(in the rows, 128 means zero)
Facts:
bibrer | λ d | τ trutos,skeren,gagrol,ruvun,drukla,goklus,sugrigrol,bruloplek | Π 225
bistim | λ b | τ pladrin,grirola | Π 225
bizem | λ e | Π 225 | μ stisul
breflu | λ e | Π 368
brige | λ d | Π 368 | μ pluplivis
brotrol | λ c | Π 235
bruloplek | λ c | Π 368 | μ kugrela,lustetrak
bruzunum | λ e | Π 235 | μ flazir
budu | λ a | τ losko,pagu,grudrome | Π 225
buflir | λ e | τ grudrome,gunu,goklus | Π 235 | μ faven
buno | λ e | Π 368
daplivu | λ a | Π 225
debrim | λ b | Π 368
dedal | λ b | Π 368
defis | λ a | Π 225
deklas | λ c | Π 235
dibruves | λ e | Π 235
digrun | λ d | Π 225
ditrir | λ c | τ drukla | Π 368
dobru | λ b | Π 225 | μ bruzunum
domogem | λ c | τ kiro,resum,sugrigrol | Π 235 | μ netol
drogri | λ b | Π 235
drufluk | λ e | τ zastevan,plurom,kugrela,neru | Π 368 | μ rapum
drukla | λ b | Π 225 | μ remo
dudrefim | λ c | τ klaflil,tople,lofil | Π 225
dudrek | λ e | τ gradu | Π 368 | μ kugrela
dudrifil | λ c | Π 235 | μ trutos,dudrek
faflan | λ a | τ resum,debrim | Π 368
fakla | λ a | τ zutul,kidreskel,rafol,vavur | Π 368 | μ flido
faven | λ d | τ loplun,vukilem,bruloplek | Π 368
fegru | λ b | Π 368 | μ pagu
firis | λ a | τ trogri,kugrela,drogri,gradu,nugrom | Π 368 | μ skosko,kezi,pludi
flakla | λ a | Π 225 | μ tefulam
flaklar | λ d | Π 368 | μ nokas
flazir | λ c | Π 368
flido | λ b | Π 368 | μ kugrela,nizin
flitosta | λ b | τ plegrer,mugrer,luvo,dudrifil,vipekal | Π 225 | μ plofla
flostu | λ a | τ plunas,pagu | Π 368
flotrok | λ c | Π 368 | μ bruzunum
fodil | λ a | τ fegru,rafol,nizin | Π 235
gagrol | λ a | Π 368 | μ nokas
gamefom | λ c | τ stifol,trutos,plurom,tribri | Π 368 | μ neflok
gesegal | λ d | Π 235
goklam | λ b | Π 225
goklus | λ b | Π 235
gradu | λ b | Π 368 | μ breflu,bizem
graskon | λ b | Π 235
gridon | λ a | Π 225 | μ skeklin,skosku,vavur
grirola | λ b | Π 368 | μ bruloplek
groba | λ a | τ digrun,defis,senil,vavur,sugrigrol | Π 368
grograr | λ a | τ mugrer,losko,remo | Π 368
grudrome | λ d | Π 225
gulel | λ c | τ vevu,brotrol,grudrome,rafol,debrim,goklus | Π 368 | μ skosko
gunu | λ b | Π 368
kezi | λ b | τ graskon | Π 368 | μ plegrer,sistam
kidreskel | λ a | Π 225
kino | λ a | τ kidreskel,flaklar | Π 225
kiro | λ b | Π 225 | μ trato
klaflil | λ d | Π 368 | μ kidreskel,loplun
klekek | λ a | τ fegru,kludre | Π 225
klidral | λ e | Π 225 | μ gulel
klimem | λ e | τ gradu,grirola | Π 235 | μ gunu,senil
klipo | λ a | τ deklas,tople,roke,tribri | Π 368
klodemor | λ b | Π 368
klogir | λ d | Π 368
kloplir | λ a | Π 225
kloplum | λ a | τ trogri,plurom,graskon,goklam | Π 368
kludre | λ a | Π 368 | μ kino,lustetrak
kugrela | λ e | Π 368 | μ losko
ligetrus | λ a | τ stifol,tople,pludi,rotok | Π 225
lodil | λ d | τ rotok | Π 368
lofil | λ a | Π 235 | μ skeklin,kugrela,klogir
loplun | λ a | Π 368 | μ pobode,treve
losko | λ b | Π 368
lustetrak | λ a | τ tefulam,senil,skosku,vavur | Π 235 | μ nubra
luvo | λ a | Π 368
mugrer | λ a | Π 225
muvak | λ b | τ skosko,gridon | Π 235 | μ fakla,bruloplek
nabru | λ a | Π 368
neflok | λ a | Π 225 | μ rapum,lustetrak
neru | λ b | Π 368 | μ neflok
netol | λ b | τ kiro,tribri,goklus | Π 235
netraza | λ d | τ flotrok,brige | Π 368
nizin | λ a | Π 225
nobur | λ e | Π 235
nokas | λ c | Π 368 | μ neru
nolu | λ e | τ fegru,resum,dibruves | Π 225
nubra | λ a | Π 368 | μ dudrek,pludi
nugrom | λ a | Π 368 | μ kludre,bruloplek
pagu | λ a | Π 368 | μ skeklin
patro | λ a | τ trizu,tibrum | Π 225 | μ roke,vavur
pladrin | λ c | Π 368
plalifak | λ e | τ tador,tribri | Π 368
plegrer | λ c | Π 368
plofla | λ a | τ skosko,loplun,flaklar,trutos,trizu | Π 225
plogrek | λ b | τ grudrome,buno | Π 368
plonir | λ c | τ dudrifil,nabru,tador,gagrol,grirola | Π 235
plover | λ d | τ stoson,grirola | Π 225 | μ dedal
pludi | λ e | Π 225
plunas | λ c | Π 235
pluplivis | λ a | τ roke,goklus | Π 368
plurom | λ b | Π 225 | μ roke
pobode | λ b | τ buno,bruloplek | Π 225
rafol | λ c | Π 368
rapum | λ b | τ bruzunum | Π 225 | μ dudrek
remo | λ a | Π 235
resum | λ a | Π 368
ridrik | λ b | τ grudrome | Π 368 | μ bizem,bruloplek
rogrotrik | λ b | τ trako,dedal,graskon,buno | Π 368
roke | λ d | Π 225
rotok | λ b | Π 225 | μ gradu
rusel | λ e | τ grirola | Π 235 | μ stoson,vavur
ruvun | λ d | Π 225 | μ skoror,plover
saflil | λ a | τ kugrela | Π 235
senil | λ e | Π 368
sepos | λ d | τ pladrin,trako | Π 368
sistam | λ b | τ bruzunum,stifol,plunas,klidral,daplivu | Π 368 | μ flido
skeklin | λ a | τ skosku | Π 225 | μ kino
skepligri | λ d | τ neflok | Π 235 | μ tople
skeren | λ e | Π 368 | μ nubra
skoplo | λ c | τ nobur,trutos | Π 368
skoror | λ b | Π 368 | μ skosku
skosko | λ c | Π 368 | μ plegrer
skosku | λ b | Π 225
stifol | λ b | Π 368 | μ klimem
stisul | λ c | Π 225 | μ nizin
stoson | λ a | Π 368
sugrigrol | λ d | Π 235
tador | λ a | Π 225
tefulam | λ a | Π 368 | μ vipekal
tibrum | λ a | Π 225 | μ vaflal
tople | λ e | Π 368 | μ dudrek
trako | λ e | Π 368
trato | λ c | Π 225 | μ gunu,remo,goklam
treve | λ b | τ zastevan,stoson,pagu,brige | Π 368 | μ plalifak
tribri | λ c | Π 235
trizes | λ e | τ zutul,graskon | Π 235
trizu | λ b | Π 235 | μ fakla
trodor | λ b | τ losko,buno | Π 225
trogri | λ a | Π 368 | μ budu
trudil | λ a | τ mugrer,goklam | Π 235
trutis | λ b | τ kidreskel,kiro,kugrela,graskon | Π 368
trutos | λ b | Π 368 | μ drogri
trutrul | λ c | τ flido,nobur,dibruves,rotok | Π 368
vaflal | λ b | τ vevu,neru,gradu | Π 235 | μ grudrome,drukla,fakla
vavur | λ b | Π 368 | μ kino
vevu | λ a | Π 235
vipekal | λ a | Π 235 | μ plalifak,drufluk
vukilem | λ a | Π 368 | μ trizes
vurel | λ c | τ gesegal,trogri,dedal,klodemor | Π 368 | μ trizu
vuzes | λ b | τ kloplir | Π 225 | μ trutos,trizu
zastevan | λ a | Π 225
zezel | λ d | τ kidreskel,grudrome,remo,skosku | Π 368
zutul | λ b | Π 225 | μ nabru

Known rows:
[156 127 187 116 149 134  89 162  83 158 135 117 105 162 116 135 109 114
 108 134  91  87 165 141 140  94 125 160 114 118 140 108  95 126 126 138
 169 121  68] : tefulam
[168 108 136 136 158 163 106 163  91 149 133 140 100 137 108 126 115 101
 133 115 105 119 174 131 119 102 174 159 115 105 107 113  92 182 108 139
 136 123  54] : rafol
[192  80 149 109 118 127 108 129 104 143 119 159 109 152 122 164 132  90
 124 100 132 124 153 159 138 125 133 146 114 106  68 129  68 186 109 125
  89 122  15] : buflir
[181  89 158 104 166 123 100 147  65 122 140 148  92 110 149 147 160 103
  88 140 140 109 131  99 140 102 167 176 113 147 117 106 148 156 106 133
 107 105  56] : vaflal
[164  96 153 111 158 116  78 137  81 142 150 149  96 143 124 135 167  98
  94 118 147 116 149 113 123 103 160 149 119 113 119 119 116 135 113 139
 108  84  60] : sugrigrol
[155 108 121 110 121 143 106 119  87 165 145 141 102 147 120 126 110  96
 126 106 118 119 178 141 128 120 144 137 133 105  84 134  77 175 105 128
 109  96  57] : skeren
[177  88 132 147 171 149 106 155  95 139 130 144 100 153 101 119 108  99
 106 120 109 127 164 142 135  99 185 136 122 110 108 107  88 187 103 145
 138 121  43] : dudrefim
[164 108 143 138 156 148  95 169  94 151 125 151 100 136  96 121 126 101
 113 115 111 117 159 129 122 115 185 160 105 105  99 103  83 183 110 138
 128 121  49] : brotrol
[166  96 144 109 157 131  87 132  78 148 159 141  91 140 135 140 153 102
 115 119 140 117 161 115 115  92 153 150 130 111 126 130 126 130 114 144
 118  84  66] : flaklar
[167  79 139 115 159 123  89 138  77 145 153 148  80 149 127 142 150  98
  89 128 139 117 148 123 119  92 166 135 133 112 117 130 119 128 118 142
 122  81  66] : ruvun
[177 104 147 141 173 144  97 153  97 128 128 149 117 150 101 117 127  97
 113 112 116 125 164 133 140 106 177 147 108 114 107  96  88 200  94 137
 120 129  40] : domogem
[167  96 144 108 153 130  88 135  78 151 159 141  90 138 136 139 150 103
 114 118 140 116 159 113 114  94 151 151 131 110 126 131 126 128 117 147
 119  83  64] : brige
[167  92 131 142 161 152 105 167  91 149 131 147  89 145  98 123 109 102
 105 125 103 121 162 137 121 104 190 143 118 107 101 112  87 178 111 140
 140 117  57] : trato
[156 110 180 123 154 126  89 168  85 155 132 122  95 173 108 136 104 111
  82 144  90  89 155 148 144  94 139 144 115 123 131 106  89 125 128 137
 172 119  70] : neflok
[165 111 135 137 158 161 105 161  91 155 135 140  98 134 107 119 112 103
 130 115 105 122 174 129 116 104 176 159 118 102 110 112  90 179 108 143
 138 118  54] : flotrok
[157  89 108 123 105 100 100 103  78 159 128 147 112 124 127 101  87 110
  96 103 148 107 153 130 160 159 155 152 142 132  94 123  89 192 120 154
 117 105   4] : rusel
[154 108 120 111 120 137 102 119  95 172 150 140 102 144 122 123 103 105
 127 106 116 121 176 142 130 121 148 136 136 101  83 133  81 176 109 136
 107  95  55] : trako
[162 111 142 141 158 146  94 166  93 150 127 149 103 139  95 114 126 101
 112 113 112 121 162 128 123 113 185 156 106 105 103 103  81 184 107 138
 129 117  50] : deklas
[156 109 181 121 154 126  90 168  84 154 132 122  95 174 108 137 104 113
  83 143  90  88 153 148 145  93 139 144 116 124 131 107  90 125 128 137
 171 119  71] : flakla

Rows:
No name comes twice in this set of rows, the named rows included.
[175  89 140 112 156 116  84 121  89 150 165 138  98 135 142 130 135 115
 116 116 144 123 154 117 129  97 152 148 140 111 135 126 134 135 120 165
 117  87  44] => sepos
[180 114 194 123 163 135  98 148  86 134 124 119 120 181 122 139 117 102
 110 126 101  97 168 152 154  83 107 151 114 126 149 105  91 138 114 140
 168 131  44] => pluplivis
[161 122 188 115 146 133  91 165  87 161 132 117 103 161 118 139 108 116
 110 133  92  90 162 146 139  95 123 163 113 116 139 109  93 124 131 143
 169 122  60] => pagu
[189  93 160 107 180 116  82 134 121 165 182 131  97 120 152 128 126 139
 117 131 117 147 139 119 138  77 163 148 133  99 133 103 152 140 118 180
  98  82  51] => rogrotrik
[172  91 152 111 160 110  78 133  87 137 152 149 100 142 129 135 159 103
  97 117 149 116 145 116 131 103 158 149 124 118 120 118 122 141 112 146
 105  90  49] => skepligri
[183  82 150 117 181 135  99 147  76 141 149 145  82 138 135 135 154 100
  79 141 128 133 141 115 126  78 169 142 122 120 125 112 131 134 104 142
 122  79  73] => kiro
[171 119 190 120 160 132  93 152  87 139 133 116 116 173 123 137 110 109
 110 131  97  92 166 147 154  89 117 152 117 127 146 104  98 138 118 140
 166 129  54] => faflan
[158 127 187 119 155 136  91 159  82 152 134 117 108 168 116 131 112 110
 106 131  93  90 168 142 144  90 122 156 114 122 143 107  92 130 120 137
 171 120  67] => resum
[156 125 196 116 147 116  80 171  91 158 127 126 105 161 106 137 118 115
  91 133  95  87 150 141 144 105 134 162 102 119 130 100  87 129 130 135
 157 122  61] => remo
[222  70 173 104 160 127 101 152 113 159 144 144  90 118 155 172 143 122
 126 124 128 144 129 133 119  81 141 171 118  90 124 117 136 126 131 171
 105  96  19] => plogrek
[171 107 137 135 163 153 102 153 102 147 146 138 106 135 113 121 103 112
 136 117 103 123 171 133 131 102 177 154 123 107 110 105 102 190 106 150
 128 127  48] => vurel
[169 106 163 106 182 111  75 146 108 156 177 140  94 120 135 122 146 130
  94 138 119 134 132 106 137  88 179 149 118 111 118  96 144 145 109 157
  90  83  74] => graskon
[200  88 151 133 158 162 119 161  99 130 118 147 106 140 119 156 122  94
 145 111 112 124 164 146 124  97 158 165 111 107 104 114  94 188 108 141
 127 143  24] => gulel
[158 108 182 123 153 124  89 168  87 157 134 121  95 172 108 136 101 116
  84 143  89  90 152 148 147  94 139 144 117 120 132 107  90 124 131 141
 170 118  69] => mugrer
[178 104 137 140 166 156 106 150  96 142 135 141 109 143 112 117 110 103
 132 111 111 125 173 135 130 100 170 151 121 106 117 108  94 188 104 149
 134 125  39] => ditrir

Now the same things, written a new way:
Known rows:
[ 72 161 122 114 147 144 132 102 141 154  85  83 149 154 116  93 174 129
  95 122  75 135 132  97 127 142 121 100 131 135] : flakla
[106 181 120  99 164 174 181 105 166 164 127  70 100 155 148  59 186 126
 116 143  56 102 139 115 126 139 122 139 109 126] : zutul
[109 179 122  99 162 172 182 101 166 161 126  66 103 152 148  63 188 127
 112 143  58 106 137 115 125 137 122 140 105 127] : goklam
[ 60 175 156  80 168 172 185 113 165 144 133  89  99 156 111  70 187 103
 124 132  48  97 150 115  89 139 144 144 103 123] : graskon
[ 72 169 163  95 161 181 174 149 149 136 144  96 105 150 162  80 181 108
 116 145  89 102 166 135  80 123 113 135  98 151] : rogrotrik
[ 60 188 158 137 177 148 140 148 138 120  98 109 157 176 107 107 176 105
 109 114  68 153 184 112 127 130 132  89 150 139] : trako
[103 185 151  97 177 171 183 111 147 147 141  92 101 171 151  71 190 101
 103 121  75 116 159 131 103 137 124 142 117 126] : dedal
[108 180 135  99 179 172 180 102 154 134 143  85 101 153 156  71 189  95
  99 136  86 133 161 121 110 147 123 143 127 128] : trutos
[ 84 160 152 134 134 135 128 130 121 165 146 121 139 141 119  57 175  95
 124 113  76 156 184  99  79 129 111 104 115 162] : flostu
[ 99 132 142 128 128 147 147 142 125 125 141 116 113 147 135  73 187  78
 123 126  78 157 181  87  94 124 108  90 112 177] : trutrul
[113 184 134 133 135 179 155 144 133 139 143 121  99 168 159  54 181 115
 124 120  98 120 140 133  82 117 127 142  99 144] : ridrik
[ 74 148 130 135 127 148 125 121 134 170 109 103 133 138 119  52 157 129
 126 123  62 140 170  94  88 134 110 100 106 162] : kino
[ 62 170 144 105 168 149 135 105 128 132 110 116 155 173 121 105 183 120
  75 118  93 155 144 114 114 146 122  98 144 140] : tefulam
[ 69 160 123 112 145 146 130 103 143 149  85  80 150 151 118 100 171 132
  91 127  83 137 129  98 132 141 120  97 129 136] : kloplir
[108 164 126 120 134 179 145 120 168 151 137  71  98 139 160  54 177 126
 122 162  79 105 154 112  94 127 110 139  99 143] : vuzes
[ 77 173 142  81 164 181 166 104 175 117 115  73 101 148 129 100 185 101
  90 159  96 105 126 110 110 139 147 146 134 121] : trizu
[ 83 154 123 135 125 168 124 139 126 142  95 101 152 148 143  92 133 129
 120 123  95 128 130  99  93 118 119  97 100 158] : budu
[ 68 174 152 109 145 143 139 110 131 144  93  99 134 154 105  89 174  98
 122 115  72 139 168  91  93 161 154 127 151 130] : gesegal
[105 169 148 110 159 178 151 131 155 127 143  92 100 141 162  60 185 101
 110 152  96 127 174 123  82 132 111 141 104 147] : sistam

Rows:
No name comes twice in this set of rows, the named rows included.
[ 67 180 152 138 162 172 126 153 148 117 113 113 154 139 125 100 166 111
 114 132  92 157 186 105  98 128 114  85 144 166] => plalifak
[ 91 171 151 110 124 182 133 120 172 138 144 104  97 145 111  47 181 110
 125 141  83 108 163 113  79 126 115 147 124 131] => vaflal
[ 64 133 157 104 123 175 125 144 161 119 108  85 103 152 108 105 176  80
  96 142  96 140 144  84 104 112 112  93 122 164] => plonir
[109 183 159 115 132 158 174 106 166 157 145  67  98 185 134  71 185  82
  67 117  82 120 163 130 115 115 109 147 135 124] => grirola
[ 68 173 133 137 146 176 118 151 166 120  86  83 154 136 122  93 143 132
 123 152  82 147 183  93 126 127 113  89 129 161] => nolu
[ 77 178 141  84 158 182 167 104 173 119 123  80  97 158 119  88 186 108
  98 147  91 104 129 111 109 138 144 147 134 123] => drogri
[ 60 183 157 138 158 173 123 152 145 127 125 125 145 150 108  68 176 123
 124 122  65 155 185 117  91 126 110  89 142 165] => drufluk
[107 188 146 108 153 177 173 104 162 158 145 108  97 191 119  53 186 117
  81 123  70 126 161 137 106 133 110 143 144 130] => gradu
[110 186 145 104 170 170 185 115 139 142 142  91 105 176 156  79 188  95
 111 120  84 115 143 127 101 129 136 142 112 125] => losko
[ 67 130 137 106 123 170 131 139 149 118 114 117  98 140 109  83 184  82
 127 138  83 151 165  84  90 122 112  94 123 173] => domogem
[ 65 190 157 134 176 152 145 153 131 118  96 105 156 182 118 109 163 103
 114 115  78 145 175 111 125 120 153  87 126 134] => buno
[ 67 186 158 137 133 170 123 153 150 134 133 121 137 163 103  63 173 122
 120 117  66 156 187 118  93 120 109  88 154 162] => dudrek

